Here is a tiny trained network, its code and every weight. The questions are about switching its units off for an input and a target symbol, where a switched-off unit gives its printed mean instead of its output.

import numpy as np


def w(rows, s, z=0):
    codes = np.array(rows[::2]) - 128.0
    scale = np.full(codes.shape[1], s)
    scale[-1] = z or s
    return codes * scale


def f(y):
    return y / 2 * (1 + np.tanh(0.7978845608 * (y + 0.044715 * y**3)))


def softmax(a):
    e = np.exp(a - a.max(-1, keepdims=True))
    return e / e.sum(-1, keepdims=True)


def log_softmax(a):
    a = a - a.max(-1, keepdims=True)
    return a - np.log(np.exp(a).sum(-1, keepdims=True))


def net(x, mask):
    ids = ['αβγδηθλμξπφψω'.index(c) for c in x.split()]
    T = len(ids)
    res = E[ids] + P[:T]
    r = res
    for j in range(3):
        rows = slice(2 * j, 2 * j + 2)
        q, k, v = (r @ M[0][rows].T for M in (Q, K, V))
        z = softmax(np.where(np.tri(T) > 0, q @ k.T / 2**0.5, -1e9)) @ v
        o = O[0][rows]
        res = res + np.where(mask[j], z, o[:, -1]) @ o[:, :-1]
    y = f(res @ A[0][:, :-1].T + A[0][:, -1])
    res = res + np.where(mask[3:7], y, B[0][:, -1]) @ B[0][:, :-1]
    return log_softmax(res[-1] @ U[:, :-1].T + U[:, -1])


Q, K, V, O, A, B = {}, {}, {}, {}, {}, {}
E = w([
[132,180,140,90,185],'α',
[91,208,217,150,88],'β',
[191,140,66,166,178],'γ',
[110,73,159,42,167],'δ',
[119,55,52,145,77],'η',
[196,185,196,8,183],'θ',
[123,184,81,25,212],'λ',
[192,169,63,91,10],'μ',
[120,216,155,135,185],'ξ',
[40,145,90,150,190],'π',
[150,19,188,113,164],'φ',
[176,79,215,156,166],'ψ',
[80,135,175,64,62],'ω',
],0.019)
P = w([
[136,101,99,139,40],'0',
[136,105,98,137,75],'1',
[129,106,96,138,107],'2',
[124,107,101,141,135],'3',
[119,113,111,145,165],'4',
[112,116,117,141,189],'5',
[103,108,121,151,217],'6',
[94,109,138,137,235],'7',
[92,101,147,124,255],'8',
],0.0075)
Q[0] = w([
[65,75,97,215,9],'h1',
[206,130,93,171,119],'h1',
[173,98,206,87,68],'h2',
[149,47,126,136,114],'h2',
[159,139,199,181,135],'h3',
[117,186,88,131,137],'h3',
],0.015)
K[0] = w([
[109,154,95,118,4],'h1',
[175,154,105,152,103],'h1',
[152,100,190,81,108],'h2',
[158,50,127,118,129],'h2',
[89,105,177,177,158],'h3',
[129,178,60,122,98],'h3',
],0.018)
V[0] = w([
[134,235,136,169,140],'h1',
[43,141,60,69,111],'h1',
[153,177,152,219,198],'h2',
[254,163,151,132,90],'h2',
[222,150,154,186,100],'h3',
[123,204,88,139,130],'h3',
],0.0081)
O[0] = w([
[25,134,167,235,231,4],'h1',
[57,177,171,28,132,151],'h1',
[140,188,114,183,2,82],'h2',
[201,108,183,70,138,78],'h2',
[186,108,208,103,86,191],'h3',
[216,167,63,86,66,133],'h3',
],0.0066,0.0023)
A[0] = w([
[105,201,169,84,129,5],'n1',
[151,82,74,67,194,79],'n2',
[134,232,84,137,85,97],'n3',
[100,81,110,144,12,150],'n4',
],0.011,0.0021)
B[0] = w([
[90,172,166,158,247,186],'n1',
[169,190,131,154,81,255],'n2',
[79,119,145,143,32,222],'n3',
[113,101,126,116,245,169],'n4',
],0.012,0.0077)
U = w([
[154,126,154,151,140,138],'α',
[135,164,247,186,89,63],'β',
[239,162,89,250,99,115],'γ',
[155,127,151,147,141,106],'δ',
[165,187,97,145,166,3],'η',
[212,168,179,156,194,47],'θ',
[96,78,192,63,161,102],'λ',
[156,125,169,48,13,204],'μ',
[157,150,147,167,140,193],'ξ',
[159,124,151,153,141,83],'π',
[94,127,114,153,117,156],'φ',
[167,40,219,178,126,249],'ψ',
[159,78,63,132,204,206],'ω',
],0.011,0.0048)

Each question gives the input, a string of symbols that net reads in full, and the target symbol t.
The units are the heads (2 rows each of Q, K, V and O) and the neurons (one row each of A and B). Each row of codes is followed by its name. A weight is (code - 128) times the scale printed after its matrix; where a second scale follows, it is the last column's (O, A, B and U).
mask holds one flag per unit, heads first, then neurons. A switched-off unit (its flag False) gives its mean, the last column of its rows in O or B, instead of its output. The means were averaged over made-up inputs and are rounded, as every weight is.
A unit's drop is (log p(t) with every unit on - log p(t) with that unit switched off) / (log p(t) with every unit on - log p(t) with every unit switched off).
The circuit of an input: a set's keep is (log p(t) with only the set's units on - log p(t) with every unit switched off) / (log p(t) with every unit on - log p(t) with every unit switched off). Starting from all 7 units, units are removed one at a time, each time the one whose removal leaves the highest keep (on an exact tie, the one counted first), for as long as the keep stays at least 0.8.
units of the circuit, in order: the units of the circuit, biggest drop first
unit that matters most: the unit with the biggest drop
top k neurons: the k neurons with the biggest drops, biggest first
which heads matter: for each layer, one digit per head in row order, 1 if its drop is at least 0.15 and else 0, layers parted by /
input θ π λ, target φ: units of the circuit, in order	h2, n3, h3
input λ ω ψ δ β λ β λ, target η: units of the circuit, in order	h3, n2
input γ ψ λ λ, target γ: unit that matters most	n2
input η η η π, target φ: units of the circuit, in order	h2, n3, n2
input γ α φ ξ π λ π π ω, target λ: units of the circuit, in order	n2, h1
input π δ δ π α, target φ: units of the circuit, in order	h2, h3, n3
input ψ ξ γ ψ γ ξ, target γ: which heads matter	100
input η δ φ μ γ λ μ ξ, target β: which heads matter	010
input ξ ω β μ α π δ, target μ: top 3 neurons	n2, n1, n4
input μ μ μ β μ λ, target θ: units of the circuit, in order	n1, h1, n2
input ξ π γ λ γ φ λ, target μ: top 2 neurons	n3, n1
input η η μ β μ δ φ φ ξ, target μ: units of the circuit, in order	h1, h2, n3
input φ φ ω θ, target θ: top 3 neurons	n3, n1, n2
input ξ θ δ φ θ λ, target μ: top 2 neurons	n3, n4
input λ ψ ψ φ μ β μ μ π, target φ: units of the circuit, in order	h2, n3
input λ π α, target φ: which heads matter	111
input μ ω η μ φ φ ξ, target μ: units of the circuit, in order	h1, n3, h2
input ω λ α λ, target η: unit that matters most	h1
input δ θ π λ, target φ: top 2 neurons	n3, n1
input μ φ β ξ μ α φ φ γ, target γ: unit that matters most	h1
input φ β β δ α γ λ δ γ, target γ: which heads matter	000
input δ θ μ δ ψ δ β η, target ω: which heads matter	000
